Below is a small trained network, with its code and all its weights. Each question gives an input and a target symbol and asks what happens when units are switched off, that is, made to give their printed mean instead of their output.

import numpy as np


def w(rows, s, z=0):
    codes = np.array(rows[::2]) - 128.0
    scale = np.full(codes.shape[1], s)
    scale[-1] = z or s
    return codes * scale


def f(y):
    return np.maximum(y, 0)


def softmax(a):
    e = np.exp(a - a.max(-1, keepdims=True))
    return e / e.sum(-1, keepdims=True)


def log_softmax(a):
    a = a - a.max(-1, keepdims=True)
    return a - np.log(np.exp(a).sum(-1, keepdims=True))


def net(x, mask):
    ids = ['βδζηλμξπστφψω'.index(c) for c in x.split()]
    T = len(ids)
    res = E[ids] + P[:T]
    u = 0
    for l in range(2):
        r = res
        for j in range(2):
            rows = slice(2 * j, 2 * j + 2)
            q, k, v = (r @ M[l][rows].T for M in (Q, K, V))
            z = softmax(np.where(np.tri(T) > 0, q @ k.T / 2**0.5, -1e9)) @ v
            o = O[l][rows]
            res = res + np.where(mask[u + j], z, o[:, -1]) @ o[:, :-1]
        u += 2
        y = f(res @ A[l][:, :-1].T + A[l][:, -1])
        res = res + np.where(mask[u : u + 16], y, B[l][:, -1]) @ B[l][:, :-1]
        u += 16
    return log_softmax(res[-1] @ U[:, :-1].T + U[:, -1])


Q, K, V, O, A, B = {}, {}, {}, {}, {}, {}
E = w([
[103,66,105,200,180],'β',
[125,173,204,185,144],'δ',
[34,159,146,128,124],'ζ',
[10,111,176,108,238],'η',
[153,67,98,173,159],'λ',
[202,148,205,191,137],'μ',
[202,3,143,203,193],'ξ',
[247,41,113,216,83],'π',
[127,169,153,140,83],'σ',
[161,74,135,174,137],'τ',
[150,71,113,174,95],'φ',
[162,76,132,175,135],'ψ',
[151,80,105,162,74],'ω',
],0.0057)
P = w([
[90,65,188,146,132],'0',
[217,192,2,43,147],'1',
[142,216,115,143,134],'2',
[166,96,192,26,77],'3',
[54,40,70,126,89],'4',
[135,198,121,137,130],'5',
[86,120,49,216,197],'6',
[252,122,88,104,197],'7',
[118,194,85,129,93],'8',
[93,181,111,216,159],'9',
],0.0067)
Q[0] = w([
[98,56,112,251,216],'L0H1',
[97,182,128,118,240],'L0H1',
[123,85,109,137,91],'L0H2',
[162,138,211,160,139],'L0H2',
],0.02)
K[0] = w([
[70,4,87,250,138],'L0H1',
[129,141,137,103,247],'L0H1',
[134,137,139,171,174],'L0H2',
[142,112,209,96,120],'L0H2',
],0.023)
V[0] = w([
[51,59,172,191,13],'L0H1',
[177,73,158,87,242],'L0H1',
[154,253,164,225,171],'L0H2',
[15,125,43,194,108],'L0H2',
],0.0039)
O[0] = w([
[252,23,71,199,48,150],'L0H1',
[119,223,80,176,55,254],'L0H1',
[35,122,105,193,211,84],'L0H2',
[154,189,242,112,127,126],'L0H2',
],0.0024,0.00084)
A[0] = w([
[139,179,158,102,136,24],'L0N1',
[174,162,83,90,148,133],'L0N2',
[107,110,155,181,96,67],'L0N3',
[145,90,130,86,119,151],'L0N4',
[97,84,122,102,116,156],'L0N5',
[134,182,169,126,93,11],'L0N6',
[175,131,110,132,91,3],'L0N7',
[119,144,120,116,60,12],'L0N8',
[150,79,127,128,142,18],'L0N9',
[183,153,141,114,177,166],'L0N10',
[145,110,79,80,81,64],'L0N11',
[130,87,251,66,108,132],'L0N12',
[140,160,107,122,89,86],'L0N13',
[82,138,113,194,135,97],'L0N14',
[125,97,110,140,188,118],'L0N15',
[147,163,115,141,153,53],'L0N16',
],0.012,0.002)
B[0] = w([
[109,187,104,165,171,154],'L0N1',
[151,147,117,9,140,211],'L0N2',
[154,87,81,111,190,180],'L0N3',
[152,170,119,169,128,182],'L0N4',
[109,104,144,207,124,194],'L0N5',
[71,173,93,182,65,147],'L0N6',
[148,51,110,98,178,149],'L0N7',
[142,148,150,71,124,134],'L0N8',
[172,125,86,110,115,159],'L0N9',
[139,155,130,125,18,231],'L0N10',
[155,127,45,155,130,161],'L0N11',
[146,174,34,191,253,230],'L0N12',
[94,113,169,96,99,151],'L0N13',
[153,169,124,187,228,254],'L0N14',
[175,170,170,131,76,236],'L0N15',
[152,144,88,111,146,163],'L0N16',
],0.014,0.0022)
Q[1] = w([
[123,18,186,47,227],'L1H1',
[31,5,117,208,128],'L1H1',
[72,27,164,172,111],'L1H2',
[131,110,127,49,230],'L1H2',
],0.013)
K[1] = w([
[175,130,37,224,221],'L1H1',
[180,214,104,9,199],'L1H1',
[146,137,157,14,136],'L1H2',
[119,105,51,152,205],'L1H2',
],0.013)
V[1] = w([
[252,115,138,148,111],'L1H1',
[139,137,202,140,171],'L1H1',
[170,192,164,133,124],'L1H2',
[113,111,160,175,98],'L1H2',
],0.02)
O[1] = w([
[219,121,234,101,241,254],'L1H1',
[90,2,176,134,129,56],'L1H1',
[164,125,229,152,81,163],'L1H2',
[140,144,133,201,181,30],'L1H2',
],0.0088,0.0063)
A[1] = w([
[145,190,175,182,62,144],'L1N1',
[215,97,104,148,84,87],'L1N2',
[149,103,84,159,173,64],'L1N3',
[136,77,217,43,47,172],'L1N4',
[88,34,200,74,2,120],'L1N5',
[117,131,95,206,128,254],'L1N6',
[119,181,92,164,160,115],'L1N7',
[125,134,82,29,125,96],'L1N8',
[132,99,160,215,186,116],'L1N9',
[52,187,138,141,154,26],'L1N10',
[84,100,101,101,19,29],'L1N11',
[93,138,170,216,130,42],'L1N12',
[119,27,124,167,134,105],'L1N13',
[121,91,129,81,145,241],'L1N14',
[18,174,180,124,147,105],'L1N15',
[165,132,143,139,169,163],'L1N16',
],0.0092,0.0039)
B[1] = w([
[95,155,77,128,149,195],'L1N1',
[77,139,149,132,150,177],'L1N2',
[113,184,117,137,120,173],'L1N3',
[74,104,173,204,68,188],'L1N4',
[176,131,157,142,251,157],'L1N5',
[199,93,132,107,151,195],'L1N6',
[119,89,116,166,115,203],'L1N7',
[107,176,98,174,168,175],'L1N8',
[71,122,67,154,141,220],'L1N9',
[110,143,206,138,156,155],'L1N10',
[112,64,101,18,104,159],'L1N11',
[184,159,160,80,156,149],'L1N12',
[182,142,109,128,69,146],'L1N13',
[150,116,143,113,75,173],'L1N14',
[63,86,160,123,155,154],'L1N15',
[160,98,123,111,91,254],'L1N16',
],0.023,0.0088)
U = w([
[215,95,2,172,118,231],'β',
[157,205,85,158,244,43],'δ',
[34,151,135,223,210,54],'ζ',
[73,7,172,92,213,172],'η',
[232,140,152,33,134,48],'λ',
[2,242,63,179,58,73],'μ',
[21,81,117,225,31,4],'ξ',
[191,29,184,122,58,27],'π',
[26,150,39,33,65,210],'σ',
[128,153,116,113,67,161],'τ',
[139,155,115,104,76,136],'φ',
[130,156,125,106,72,202],'ψ',
[113,139,118,119,55,145],'ω',
],0.0039,0.0017)

Each question gives the input, a string of symbols that net reads in full, and the target symbol t.
The units are the heads (2 rows each of Q, K, V and O) and the neurons (one row each of A and B). Each row of codes is followed by its name. A weight is (code - 128) times the scale printed after its matrix; where a second scale follows, it is the last column's (O, A, B and U).
mask holds one flag per unit, layer by layer, with each layer's heads first. A switched-off unit (its flag False) gives its mean, the last column of its rows in O or B, instead of its output. The means were averaged over made-up inputs and are rounded, as every weight is.
A unit's drop is (log p(t) with every unit on - log p(t) with that unit switched off) / (log p(t) with every unit on - log p(t) with every unit switched off).
The circuit of an input: a set's keep is (log p(t) with only the set's units on - log p(t) with every unit switched off) / (log p(t) with every unit on - log p(t) with every unit switched off). Starting from the 12 units with the biggest drops (on a tie, the unit counted first), units are removed one at a time, each time the one whose removal leaves the highest keep (on an exact tie, the one counted first), for as long as the keep stays at least 0.8.
circuit, biggest first: the units of the circuit, biggest drop first
top k neurons: the k neurons with the biggest drops, biggest first
top k neurons in layer l: the k neurons of layer l with the biggest drops, biggest first
heads that matter: for each layer, one digit per head in row order, 1 if its drop is at least 0.15 and else 0, layers parted by /
input τ μ η η η ω σ ω, target η: heads that matter -> 00 / 10
input η ζ λ β η φ λ π, target η: top 2 neurons -> L1N5, L0N10
input η π ζ δ ζ σ π φ, target σ: circuit, biggest first -> L1H1, L1N11, L0N5, L0N10
input σ σ ζ ζ δ ω μ η, target ζ: top 2 neurons -> L1N5, L0N12
input ω η τ ξ ω, target η: heads that matter -> 10 / 11
input η π μ μ η, target λ: heads that matter -> 00 / 11
input ψ λ μ, target μ: circuit, biggest first -> L1N1, L0N10, L1H2, L0N6
input ω η η ζ ζ ξ η β, target σ: top 4 neurons -> L0N5, L0N12, L0N2, L1N11
input δ δ μ λ η, target ζ: heads that matter -> 10 / 01
input η ζ ξ ξ ζ ξ μ π, target σ: top 4 neurons -> L0N5, L1N11, L0N2, L0N12
input π ξ δ π φ, target π: top 2 neurons -> L0N2, L1N16
input λ β ζ σ η μ ζ ζ, target η: heads that matter -> 00 / 10
input η β π ζ η η ζ σ δ η, target η: circuit, biggest first -> L1N15, L1H1, L1N8, L0N10
input ζ η σ ξ π, target η: top 3 neurons -> L1N5, L0N2, L1N11
input σ ξ β η μ, target π: top 2 neurons in layer 1 -> L1N16, L1N4
input ζ π σ ξ η, target λ: top 2 neurons -> L0N2, L0N11
input η ζ η η β, target σ: top 3 neurons -> L0N2, L1N11, L0N14
input η δ π η ξ, target ζ: top 2 neurons in layer 0 -> L0N12, L0N2
input η η η η η, target η: circuit, biggest first -> L1N5, L1H2, L1H1, L0N12
input η δ η ζ δ, target ζ: heads that matter -> 10 / 01
input η ξ π η ψ, target π: top 2 neurons -> L0N2, L0N12
input π ξ ξ π ζ η η ζ, target σ: top 2 neurons in layer 0 -> L0N5, L0N12
input η ω μ, target μ: top 4 neurons -> L0N12, L1N1, L0N10, L0N6
input η δ σ ζ ξ σ σ μ, target π: top 2 neurons -> L0N2, L0N5
input η ζ λ ζ ξ, target σ: top neuron -> L1N11
input ξ ψ π, target π: top 2 neurons -> L0N7, L0N12
input ω ξ σ τ τ, target π: top 4 neurons in layer 0 -> L0N2, L0N12, L0N15, L0N5
input ζ ξ μ π η, target π: heads that matter -> 00 / 11
input σ ζ ζ ξ, target β: circuit, biggest first -> L0N12, L1N6, L1H1, L0N4
input μ η ξ η η η μ σ, target η: top 2 neurons -> L1N5, L1N11
